Here is a tiny trained network, its code and every weight. The questions are about switching its units off for an input and a class, where a switched-off unit gives its printed mean instead of its output.

import numpy as np


def w(rows, s, z=0):
    codes = np.array(rows[::2]) - 128.0
    scale = np.full(codes.shape[1], s)
    scale[-1] = z or s
    return codes * scale


def norm(h):
    return h / np.sqrt((h * h).mean(-1, keepdims=True) + 1e-5)


def f(y):
    return np.maximum(y, 0)


def log_softmax(a):
    a = a - a.max(-1, keepdims=True)
    return a - np.log(np.exp(a).sum(-1, keepdims=True))


def net(x, mask):
    res = np.array(x, float).reshape(1, 5) / 4 @ E
    u = 0
    for l in range(2):
        y = f(norm(res) @ A[l][:, :-1].T + A[l][:, -1])
        res = res + np.where(mask[u : u + 13], y, B[l][:, -1]) @ B[l][:, :-1]
        u += 13
    return log_softmax(norm(res)[-1] @ U[:, :-1].T + U[:, -1])


A, B = {}, {}
E = w([
[44,97,175,142,77,116,13,23,211,111,142],'x0',
[143,157,20,103,42,99,182,83,224,154,95],'x1',
[55,197,2,87,103,217,60,118,34,98,123],'x2',
[124,129,133,153,106,134,130,145,134,121,170],'x3',
[131,120,124,130,141,142,125,124,134,137,122],'x4',
],0.0084)
A[0] = w([
[233,154,149,78,113,175,209,211,171,139,118,254],'0.n0',
[148,123,88,147,37,139,167,51,152,112,90,121],'0.n1',
[243,31,162,173,124,47,192,171,87,177,118,117],'0.n2',
[123,65,133,117,176,122,129,183,160,111,135,117],'0.n3',
[185,73,131,138,152,139,142,247,1,70,107,161],'0.n4',
[82,98,182,109,112,128,153,138,176,119,92,139],'0.n5',
[136,142,235,106,134,180,72,75,105,70,148,127],'0.n6',
[98,124,181,95,188,121,176,171,95,187,170,115],'0.n7',
[143,175,164,142,169,89,137,93,180,154,192,94],'0.n8',
[77,174,138,145,113,147,184,53,185,101,87,57],'0.n9',
[162,80,219,113,141,85,160,147,108,154,161,36],'0.n10',
[132,86,205,187,109,59,151,63,145,131,100,109],'0.n11',
[128,180,184,132,172,139,123,195,88,182,120,128],'0.n12',
],0.0073,0.0025)
B[0] = w([
[110,126,115,102,92,69,171,36,47,253,126,232],'0.n0',
[108,47,156,101,121,83,169,229,102,144,155,201],'0.n1',
[19,83,113,104,95,67,91,116,149,226,162,244],'0.n2',
[198,222,125,128,144,38,136,110,202,153,110,164],'0.n3',
[124,88,139,132,101,235,185,180,192,51,88,253],'0.n4',
[148,159,156,203,139,144,171,163,63,163,104,177],'0.n5',
[117,254,131,198,163,48,135,111,65,174,142,217],'0.n6',
[63,134,143,69,175,122,91,114,213,34,134,189],'0.n7',
[183,159,166,140,125,127,152,194,51,93,103,177],'0.n8',
[169,99,128,94,144,203,89,165,113,111,192,176],'0.n9',
[139,196,133,114,208,106,102,101,135,195,194,202],'0.n10',
[231,74,131,119,180,187,142,157,136,35,79,224],'0.n11',
[61,28,132,65,58,151,89,121,231,98,163,192],'0.n12',
],0.0065,0.0078)
A[1] = w([
[133,56,158,119,88,165,137,170,187,107,108,184],'1.n0',
[114,110,245,153,121,104,183,143,68,197,51,180],'1.n1',
[99,135,50,57,58,153,205,138,94,168,178,162],'1.n2',
[132,79,104,64,96,202,67,104,145,34,142,26],'1.n3',
[84,149,130,127,136,188,87,73,52,131,98,74],'1.n4',
[197,36,193,120,85,14,147,37,173,158,127,80],'1.n5',
[128,81,201,81,153,110,142,79,200,108,169,94],'1.n6',
[85,116,150,76,110,98,5,177,192,96,145,76],'1.n7',
[75,132,66,193,75,106,47,55,113,71,147,119],'1.n8',
[64,74,107,49,178,136,147,60,141,142,87,249],'1.n9',
[139,57,169,142,167,95,114,129,254,152,103,75],'1.n10',
[200,98,151,146,159,130,100,149,150,74,123,172],'1.n11',
[183,133,178,112,124,84,110,105,159,122,138,39],'1.n12',
],0.008,0.0019)
B[1] = w([
[107,132,126,49,134,154,219,204,118,90,137,200],'1.n0',
[129,112,125,112,106,113,60,113,190,136,145,213],'1.n1',
[179,144,144,193,182,111,59,69,87,118,61,254],'1.n2',
[212,72,124,143,14,55,131,149,209,144,103,200],'1.n3',
[75,145,152,95,141,146,225,158,142,117,131,192],'1.n4',
[137,84,82,87,103,180,120,166,187,79,118,247],'1.n5',
[108,185,58,143,199,176,138,63,1,123,125,214],'1.n6',
[126,95,101,110,86,83,141,92,169,229,86,199],'1.n7',
[130,77,161,80,204,122,168,140,130,157,187,204],'1.n8',
[148,163,172,154,116,98,121,166,137,109,223,208],'1.n9',
[29,150,147,149,100,143,126,138,53,108,138,230],'1.n10',
[165,194,104,194,108,229,110,153,178,101,117,178],'1.n11',
[157,205,151,180,76,155,155,108,93,74,86,174],'1.n12',
],0.0085,0.0089)
U = w([
[4,128,180,68,180,122,153,117,111,154,194,158],'0',
[144,98,125,103,81,215,176,179,142,30,104,205],'1',
[171,50,96,73,84,44,114,78,168,210,129,158],'2',
[184,162,79,173,162,104,108,62,26,137,64,100],'3',
[132,196,178,235,168,167,58,65,120,75,131,5],'4',
],0.013,0.0016)

Each question gives the input, the list of numbers given to net, and the class t.
The units are the neurons (one row each of A and B). Each row of codes is followed by its name. A weight is (code - 128) times the scale printed after its matrix; where a second scale follows, it is the last column's (A, B and U).
mask holds one flag per neuron, layer by layer. A switched-off neuron (its flag False) gives its mean, the last column of its row in B, instead of its output. The means were averaged over made-up inputs and are rounded, as every weight is.
A unit's drop is (log p(t) with every unit on - log p(t) with that unit switched off) / (log p(t) with every unit on - log p(t) with every unit switched off).
The circuit of an input: a set's keep is (log p(t) with only the set's units on - log p(t) with every unit switched off) / (log p(t) with every unit on - log p(t) with every unit switched off). Starting from the 12 units with the biggest drops (on a tie, the unit counted first), units are removed one at a time, each time the one whose removal leaves the highest keep (on an exact tie, the one counted first), for as long as the keep stays at least 0.8.
units of the circuit, in order: the units of the circuit, biggest drop first
top k neurons: the k neurons with the biggest drops, biggest first
k most important neurons of layer l: the k neurons of layer l with the biggest drops, biggest first
drop when u is switched off: that unit's drop, to one decimal
input [-2,1,2,-5,0], class 3: units of the circuit, in order	1.n2
input [-7,-5,-1,2,5], class 0: 2 most important neurons of layer 0	0.n2; 0.n0
input [-5,0,-8,-4,-5], class 0: units of the circuit, in order	0.n2; 1.n10
input [1,7,-6,-5,6], class 1: top 3 neurons	1.n5; 0.n11; 0.n6
input [-8,2,8,-2,0], class 3: top 2 neurons	1.n2; 1.n5
input [6,1,-4,8,8], class 1: 3 most important neurons of layer 1	1.n2; 1.n5; 1.n0
input [4,-1,-7,-4,1], class 4: 2 most important neurons of layer 0	0.n10; 0.n4
input [1,0,-3,0,3], class 4: top 2 neurons	0.n11; 0.n10
input [1,-1,7,-4,-3], class 0: 3 most important neurons of layer 1	1.n4; 1.n8; 1.n5
input [0,8,2,2,-3], class 3: 3 most important neurons of layer 0	0.n12; 0.n2; 0.n4
input [1,0,8,-2,-7], class 0: top 2 neurons	0.n4; 1.n4
input [-5,0,-7,-6,7], class 0: top 4 neurons	0.n7; 1.n10; 1.n3; 0.n2
input [-6,1,8,4,-1], class 3: top 3 neurons	1.n2; 1.n5; 0.n11
input [-8,1,-6,4,2], class 2: units of the circuit, in order	0.n0
input [-7,0,-6,-1,-7], class 0: 2 most important neurons of layer 0	0.n7; 0.n4
input [2,7,0,-6,-6], class 1: top 3 neurons	0.n2; 1.n0; 0.n1
input [6,1,4,-6,8], class 2: top 3 neurons	0.n0; 1.n3; 1.n7
input [1,-3,-5,-1,-3], class 4: top 2 neurons	0.n11; 1.n12
input [7,2,4,-5,-4], class 2: 2 most important neurons of layer 0	0.n0; 0.n9
input [5,1,4,3,2], class 2: units of the circuit, in order	1.n7
input [-2,1,7,-2,-7], class 3: top 2 neurons	1.n2; 1.n5
input [-1,3,5,4,0], class 3: top 3 neurons	1.n2; 0.n12; 0.n4
input [-1,-8,2,-8,-1], class 1: top 2 neurons	0.n4; 0.n2
input [-6,2,5,-1,3], class 3: 2 most important neurons of layer 0	0.n0; 0.n11
input [3,5,0,-2,0], class 1: top 2 neurons	0.n2; 1.n0
input [-8,3,4,6,2], class 3: top 2 neurons	1.n2; 0.n0
input [7,-6,-1,-5,-3], class 4: top neuron	0.n2
input [-4,-1,-4,1,8], class 0: 2 most important neurons of layer 0	0.n7; 0.n4
input [1,-2,-2,-2,6], class 4: drop when 0.n11 is switched off	0.2
input [-1,8,4,1,-3], class 3: drop when 1.n2 is switched off	0.9
